Small tables with named rows and columns. After each table, cells are looked up by row and column.

bafa.csv
,luv,sasubi,murakiv,muniz,dogupe,duzigob,munada,bazudug,bir
fab,30,134,31,39,137,113,203,95,169
mogedok,16,98,150,129,11,172,89,172,89
nineli,27,123,41,42,128,108,200,101,157
dures,151,159,168,9,140,4,168,118,45
teb,12,69,177,100,5,172,89,192,109
fev,18,69,108,53,91,112,154,146,162
vozenap,193,181,112,102,164,154,84,107,177
bok,164,45,113,129,180,97,61,55,145
nad,39,193,16,180,22,113,80,9,23
tetepip,27,59,182,87,22,156,94,195,132

What is the sasubi of nineli in bafa?
123
What is the munada of mogedok in bafa?
89
What is the munada of vozenap in bafa?
84
What is the duzigob of vozenap in bafa?
154
What is the bazudug of nineli in bafa?
101
What is the muniz of tetepip in bafa?
87
What is the luv of nad in bafa?
39
What is the bazudug of mogedok in bafa?
172
What is the dogupe of vozenap in bafa?
164
Which row has the largest muniz? nad

Table zetik
fields: simek, dez, fem, fiv, vosanin
vaki: [70, 159, 134, 79, 121]
rubil: [126, 178, 99, 170, 126]
tuf: [211, 149, 98, 225, 158]
tal: [184, 118, 146, 114, 145]
loda: [46, 179, 155, 114, 136]
zor: [254, 157, 198, 249, 184]
gev: [217, 230, 150, 134, 110]
kunoz: [195, 136, 107, 165, 192]

simek of tal: 184
fiv of gev: 134
simek of kunoz: 195
vosanin of zor: 184
fem of kunoz: 107
vosanin of kunoz: 192
fiv of tal: 114
fem of vaki: 134
vosanin of tal: 145
fiv of vaki: 79
fiv of loda: 114
vosanin of rubil: 126
fem of zor: 198
dez of tal: 118
dez of zor: 157
fem of gev: 150
fem of tuf: 98
fiv of zor: 249
fem of loda: 155

muvegi
         fas  delosaz  fezam  sar   fur  kal
batovod  153      146    299  528  -364  153
vam      493      -53    257  225   514  493
ral       13     -505   -144  107  -348   13

ral, fezam: -144
vam, fur: 514
vam, delosaz: -53
ral, delosaz: -505
ral, fas: 13
ral, sar: 107
batovod, kal: 153
batovod, sar: 528
vam, sar: 225
vam, kal: 493
vam, fezam: 257
ral, fur: -348
batovod, delosaz: 146
vam, fas: 493
ral, kal: 13
batovod, fas: 153
batovod, fezam: 299

Table zeg
         dubidu  fadig  bezedu    vav    rem  zirevi
tepozab   35227  58479   33200  48007  67520   56415
voto      46588  54480   66154  64194  20119   69532
giroba    33729  57246   34720  46806  66464   55103
libal     72006  63962   75653  22262  64743   22935
lezik     44542  50399   69516  61388  17929   69187
kur       31803  45133   51693  44782  49143   57149
megif     81680  75065   64409  48667  66135   70199
savag     71371  31550   62487  55283  66598   53167
nasu      40641  77586   30209  65624  53734   54035
rap       44001  49885   70414  59652  22790   67319

What is the vav of rap in zeg? 59652
What is the vav of nasu in zeg? 65624
What is the dubidu of giroba in zeg? 33729
What is the fadig of lezik in zeg? 50399
What is the vav of voto in zeg? 64194
What is the vav of lezik in zeg? 61388
What is the vav of savag in zeg? 55283

nenid.csv
,guvesa,lat
pimotil,1047,-5926
sifutu,-453,2872
libol,-155,-435
zus,-536,4943
zuse,-106,-2824
sisi,542,56
vofele,261,-2830
vegevem,830,-7203
lukulum,647,2089
musel,-702,5708
zedim,1467,3241
tifetev,-379,5967
pigupo,442,2174
tiv,-11,5650

zedim, lat -> 3241
tifetev, lat -> 5967
vofele, lat -> -2830
vofele, guvesa -> 261
musel, guvesa -> -702
libol, guvesa -> -155
zuse, guvesa -> -106
zus, lat -> 4943
sifutu, guvesa -> -453
libol, lat -> -435
sifutu, lat -> 2872
vegevem, lat -> -7203
tiv, lat -> 5650
vegevem, guvesa -> 830
tiv, guvesa -> -11
zus, guvesa -> -536
pimotil, lat -> -5926
zedim, guvesa -> 1467
pimotil, guvesa -> 1047
sisi, lat -> 56
Which row has the largest lat? tifetev

Table maruko
	gof	duku	paf
mepof	11924	21261	52210
fav	63637	59919	6155
vezak	11846	22762	51883
tisero	57873	72230	87064
mezivad	64781	60720	4142
fale	26068	36493	36406
diz	73412	51197	65392
lami	58356	47429	67355
firu	29908	45714	39848
katop	63534	59988	7371

diz, paf: 65392
fav, gof: 63637
tisero, duku: 72230
lami, paf: 67355
vezak, paf: 51883
diz, duku: 51197
mezivad, gof: 64781
fale, gof: 26068
fav, paf: 6155
mezivad, duku: 60720
katop, gof: 63534
tisero, paf: 87064
fav, duku: 59919
fale, duku: 36493
mepof, paf: 52210
tisero, gof: 57873
firu, gof: 29908
fale, paf: 36406

mak =
        konafip  sugefev  ses  lunov  zodar
lor         250      162  163    229    159
vol         204      149  148    199    112
kubul       130      102  118    118    137
zagara      110      121  100    164     64
sikise      103      213  162    154    174
vub         211       54  128    186     95
fize        177      212  136    183    162
butib       121      167  115    135    169
gefora      201      164  140    178    117
vafido      184      195  135    177    131

What is the ses of sikise in mak?
162
What is the ses of lor in mak?
163
What is the zodar of fize in mak?
162
What is the lunov of sikise in mak?
154
What is the sugefev of zagara in mak?
121
What is the konafip of fize in mak?
177
What is the zodar of zagara in mak?
64
What is the zodar of sikise in mak?
174
What is the konafip of vub in mak?
211
What is the sugefev of kubul in mak?
102
What is the lunov of fize in mak?
183
What is the ses of zagara in mak?
100
What is the sugefev of lor in mak?
162
What is the konafip of butib in mak?
121
What is the zodar of vafido in mak?
131
What is the ses of butib in mak?
115
Row with the largest konafip: lor

zekis
cols = nurafod, zapa, zope, rasez, baz
vaf: [0.93, 1.39, 2.41, 0.90, 2.84]
vakud: [3.70, 2.72, 1.97, 3.15, 5.13]
sak: [1.72, 5.72, 0.76, -2.26, 3.84]
badeta: [1.78, 6.18, 0.44, -1.94, 3.68]
fasotu: [4.55, 2.57, 2.10, 3.57, 5.01]
tenepop: [1.71, 2.47, 2.58, 1.14, 1.62]
bek: [1.14, 1.38, 2.63, 1.01, 2.85]
zuninuk: [-4.21, 4.44, -3.14, -5.33, 5.90]
gof: [0.99, 1.19, 4.29, 0.87, 1.63]
musu: [1.85, 3.03, 2.98, 1.70, 1.99]
fefa: [1.77, 5.94, 0.61, -1.99, 3.75]

vakud, zapa => 2.72
fasotu, zope => 2.10
sak, zapa => 5.72
vaf, nurafod => 0.93
badeta, baz => 3.68
gof, zope => 4.29
zuninuk, zapa => 4.44
bek, nurafod => 1.14
Which row has the largest zapa? badeta

Table zuz
fields: figu, rap, neri, lolegu, zuvi, dad, mubed
vakol: [87, 148, 84, 111, 186, 121, 50]
tudabe: [184, 128, 27, 173, 142, 92, 177]
rem: [12, 98, 128, 69, 130, 121, 69]
fede: [221, 68, 173, 109, 39, 107, 141]
gosalib: [200, 118, 41, 167, 116, 91, 179]
sezilab: [77, 110, 167, 75, 34, 156, 106]
kudomiv: [163, 133, 44, 160, 162, 77, 163]
seg: [118, 140, 74, 113, 185, 86, 79]
vokizi: [14, 97, 129, 67, 125, 121, 70]
duguli: [179, 130, 30, 171, 147, 89, 175]

rem, mubed -> 69
kudomiv, neri -> 44
sezilab, zuvi -> 34
duguli, rap -> 130
duguli, neri -> 30
sezilab, dad -> 156
vokizi, neri -> 129
rem, figu -> 12
tudabe, neri -> 27
vokizi, figu -> 14

Table mota
,peraf,degaro,san,sese,gitage,gez,kur,zuk,zup,viv
gepig,100,100,167,116,55,96,142,132,48,82
gem,50,230,64,114,83,156,18,150,79,128
fali,107,148,45,140,140,115,29,86,130,103
ded,178,51,106,111,159,94,113,86,152,116
topa,114,116,142,86,146,115,144,146,119,141
mimiti,80,154,86,143,55,111,36,96,50,81
doriz,114,135,89,95,159,124,85,121,139,141
mosit,100,156,51,140,115,120,26,89,114,98
luvogo,68,185,68,141,59,143,17,118,63,84
toboz,52,228,63,115,85,156,18,150,79,129
fufev,84,149,133,88,73,145,98,152,71,123
liribof,125,143,38,112,166,127,46,89,175,141
mapasu,136,55,166,84,151,97,231,136,127,139

What is the gitage of mosit in mota? 115
What is the gitage of fali in mota? 140
What is the sese of topa in mota? 86
What is the viv of mosit in mota? 98
What is the peraf of mapasu in mota? 136
What is the zuk of fufev in mota? 152
What is the kur of fali in mota? 29
What is the degaro of gepig in mota? 100
What is the zup of topa in mota? 119
What is the peraf of topa in mota? 114
What is the san of doriz in mota? 89
What is the zup of doriz in mota? 139

